Below are the code and all the weights of a small trained network. Each question names an input and a class and asks about switching units off, where a switched-off unit gives its printed mean instead of its output.

import numpy as np


def w(rows, s, z=0):
    codes = np.array(rows[::2]) - 128.0
    scale = np.full(codes.shape[1], s)
    scale[-1] = z or s
    return codes * scale


def f(y):
    return y / 2 * (1 + np.tanh(0.7978845608 * (y + 0.044715 * y**3)))


def log_softmax(a):
    a = a - a.max(-1, keepdims=True)
    return a - np.log(np.exp(a).sum(-1, keepdims=True))


def net(x, mask):
    res = np.array(x, float).reshape(1, 6) / 4 @ E
    y = f(res @ A[0][:, :-1].T + A[0][:, -1])
    res = res + np.where(mask, y, B[0][:, -1]) @ B[0][:, :-1]
    return log_softmax(res[-1] @ U[:, :-1].T + U[:, -1])


A, B = {}, {}
E = w([
[138,158,83,220,197,20,86,168,218,109],'x0',
[147,104,83,213,56,65,64,55,24,86],'x1',
[138,115,155,146,129,127,119,141,126,146],'x2',
[17,204,182,67,85,55,46,105,128,234],'x3',
[110,123,123,124,132,119,143,131,122,114],'x4',
[108,191,202,212,31,98,254,102,166,101],'x5',
],0.0052)
A[0] = w([
[109,108,183,69,75,229,158,71,45,126,120],'n1',
[156,91,101,206,47,65,56,18,29,81,87],'n2',
[112,109,164,50,59,231,186,111,50,143,127],'n3',
[125,151,98,180,161,42,117,187,215,112,81],'n4',
[190,70,95,184,159,195,189,128,141,78,51],'n5',
[122,178,98,200,179,65,108,177,189,116,50],'n6',
[189,73,102,173,149,187,176,153,131,59,20],'n7',
[218,58,93,150,148,168,166,168,140,60,74],'n8',
[123,165,174,78,189,197,193,208,234,167,29],'n9',
[121,161,94,182,184,62,108,157,186,111,84],'n10',
[167,130,125,152,109,139,121,159,137,164,250],'n11',
[55,201,160,97,104,75,65,115,126,217,90],'n12',
[187,60,107,159,166,166,196,146,116,57,43],'n13',
[119,203,210,194,41,108,214,99,170,77,75],'n14',
[114,181,193,179,48,96,255,73,173,105,63],'n15',
],0.0048,0.0011)
B[0] = w([
[157,89,70,197,105,80,186,92,184,216,225],'n1',
[66,240,124,181,187,227,220,254,50,102,252],'n2',
[167,68,50,200,115,80,192,101,172,198,232],'n3',
[160,93,82,196,113,108,169,116,147,186,175],'n4',
[65,164,189,97,73,87,93,105,183,96,196],'n5',
[147,71,75,175,107,102,184,103,153,174,167],'n6',
[49,151,198,88,73,63,112,98,179,100,189],'n7',
[84,143,189,83,84,99,95,91,172,83,205],'n8',
[87,213,124,164,187,201,192,211,60,90,220],'n9',
[157,82,96,172,114,94,154,105,133,180,166],'n10',
[152,144,130,113,133,131,130,112,123,136,151],'n11',
[55,155,186,96,62,58,93,79,169,69,236],'n12',
[77,163,188,101,65,70,103,102,181,111,194],'n13',
[165,71,118,68,199,157,50,105,53,94,214],'n14',
[183,60,128,65,204,161,45,68,54,82,217],'n15',
],0.006,0.0035)
U = w([
[35,177,221,90,20,65,89,87,187,104,76],'0',
[91,243,120,174,180,216,225,232,70,116,82],'1',
[174,107,119,125,125,135,117,123,136,134,254],'2',
[190,20,56,189,92,89,201,85,170,212,69],'3',
[190,12,120,56,225,163,2,91,70,99,99],'4',
],0.0083,0.0065)

Each question gives the input, the list of numbers given to net, and the class t.
The units are the neurons (one row each of A and B). Each row of codes is followed by its name. A weight is (code - 128) times the scale printed after its matrix; where a second scale follows, it is the last column's (A, B and U).
mask holds one flag per neuron, in row order. A switched-off neuron (its flag False) gives its mean, the last column of its row in B, instead of its output. The means were averaged over made-up inputs and are rounded, as every weight is.
A unit's drop is (log p(t) with every unit on - log p(t) with that unit switched off) / (log p(t) with every unit on - log p(t) with every unit switched off).
The circuit of an input: a set's keep is (log p(t) with only the set's units on - log p(t) with every unit switched off) / (log p(t) with every unit on - log p(t) with every unit switched off). Starting from the 12 units with the biggest drops (on a tie, the unit counted first), units are removed one at a time, each time the one whose removal leaves the highest keep (on an exact tie, the one counted first), for as long as the keep stays at least 0.8.
units of the circuit, in order: the units of the circuit, biggest drop first
k most important neurons: the k neurons with the biggest drops, biggest first
drop of u: that unit's drop, to one decimal
input [-2,-6,2,3,7,7], class 2: 4 most important neurons : [n2, n15, n14, n3]
input [8,8,7,1,-2,7], class 1: units of the circuit, in order : [n2]
input [4,0,7,-5,-2,8], class 4: 2 most important neurons : [n15, n14]
input [-2,-6,7,1,-2,-4], class 1: 2 most important neurons : [n9, n15]
input [-8,-4,8,4,-2,-4], class 3: units of the circuit, in order : [n3, n1]
input [-8,-3,-8,3,-3,6], class 3: 2 most important neurons : [n3, n1]
input [3,-6,5,-2,6,-4], class 1: 2 most important neurons : [n9, n15]
input [-8,-1,-2,-7,-5,-2], class 3: 3 most important neurons : [n3, n1, n12]
input [0,-3,1,-5,-3,7], class 4: 2 most important neurons : [n15, n14]
input [1,5,-3,-3,5,7], class 4: 3 most important neurons : [n15, n14, n9]
input [-8,-6,0,-1,7,-7], class 3: 3 most important neurons : [n3, n1, n2]
input [6,-8,-8,2,3,-8], class 1: drop of n14 : 0.1
input [-7,-1,6,5,4,4], class 3: drop of n1 : 0.3
input [7,4,-7,4,-2,5], class 3: drop of n9 : 0.1
input [-4,-8,-7,6,3,5], class 1: units of the circuit, in order : [n9]
